Below is a small trained network, with its code and all its weights. Each question gives an input and a class and asks what happens when units are switched off, that is, made to give their printed mean instead of their output.

import numpy as np


def w(rows, s, z=0):
    codes = np.array(rows[::2]) - 128.0
    scale = np.full(codes.shape[1], s)
    scale[-1] = z or s
    return codes * scale


def f(y):
    return np.maximum(y, 0)


def log_softmax(a):
    a = a - a.max(-1, keepdims=True)
    return a - np.log(np.exp(a).sum(-1, keepdims=True))


def net(x, mask):
    res = np.array(x, float).reshape(1, 4) / 4 @ E
    y = f(res @ A[0][:, :-1].T + A[0][:, -1])
    res = res + np.where(mask, y, B[0][:, -1]) @ B[0][:, :-1]
    return log_softmax(res[-1] @ U[:, :-1].T + U[:, -1])


A, B = {}, {}
E = w([
[135,233,38],'x0',
[125,131,131],'x1',
[254,164,158],'x2',
[127,134,133],'x3',
],0.0092)
A[0] = w([
[212,138,142,3],'N1',
[254,110,153,45],'N2',
[192,183,59,63],'N3',
[231,170,152,84],'N4',
[91,64,228,30],'N5',
[171,20,236,64],'N6',
],0.0087,0.0055)
B[0] = w([
[80,128,115,158],'N1',
[6,92,168,203],'N2',
[98,175,155,192],'N3',
[70,126,154,211],'N4',
[111,179,110,206],'N5',
[134,233,73,254],'N6',
],0.013,0.0062)
U = w([
[97,126,141,255],'0',
[8,74,147,40],'1',
[134,205,100,60],'2',
[118,122,153,255],'3',
[165,89,178,133],'4',
[213,26,153,1],'5',
],0.014,0.008)

Each question gives the input, the list of numbers given to net, and the class t.
The units are the neurons (one row each of A and B). Each row of codes is followed by its name. A weight is (code - 128) times the scale printed after its matrix; where a second scale follows, it is the last column's (A, B and U).
mask holds one flag per neuron, in row order. A switched-off neuron (its flag False) gives its mean, the last column of its row in B, instead of its output. The means were averaged over made-up inputs and are rounded, as every weight is.
A unit's drop is (log p(t) with every unit on - log p(t) with that unit switched off) / (log p(t) with every unit on - log p(t) with every unit switched off).
The circuit of an input: a set's keep is (log p(t) with only the set's units on - log p(t) with every unit switched off) / (log p(t) with every unit on - log p(t) with every unit switched off). Starting from all 6 units, units are removed one at a time, each time the one whose removal leaves the highest keep (on an exact tie, the one counted first), for as long as the keep stays at least 0.8.
units of the circuit, in order: the units of the circuit, biggest drop first
most important unit: the unit with the biggest drop
k most important neurons: the k neurons with the biggest drops, biggest first
drop when u is switched off: that unit's drop, to one decimal
input [-7,-3,-6,5], class 2: units of the circuit, in order => N6, N5, N2
input [-8,7,8,8], class 1: 3 most important neurons => N2, N4, N1
input [-8,-6,-4,1], class 2: units of the circuit, in order => N6, N5
input [7,-3,7,0], class 1: units of the circuit, in order => N2, N4, N6
input [-8,-6,8,-8], class 1: units of the circuit, in order => N2
input [-4,7,-6,8], class 3: units of the circuit, in order => N2, N4
input [-4,-2,1,3], class 2: units of the circuit, in order => N6, N2
input [0,0,7,5], class 1: units of the circuit, in order => N2, N4
input [7,-8,4,-4], class 0: 3 most important neurons => N6, N4, N5
input [5,2,7,4], class 1: 3 most important neurons => N2, N4, N6
input [-4,2,8,-8], class 1: drop when N2 is switched off => 0.8
input [-7,-6,0,-3], class 2: drop when N6 is switched off => 0.5
input [-4,-1,3,-2], class 2: drop when N6 is switched off => 1.5
input [4,7,5,-2], class 0: most important unit => N6
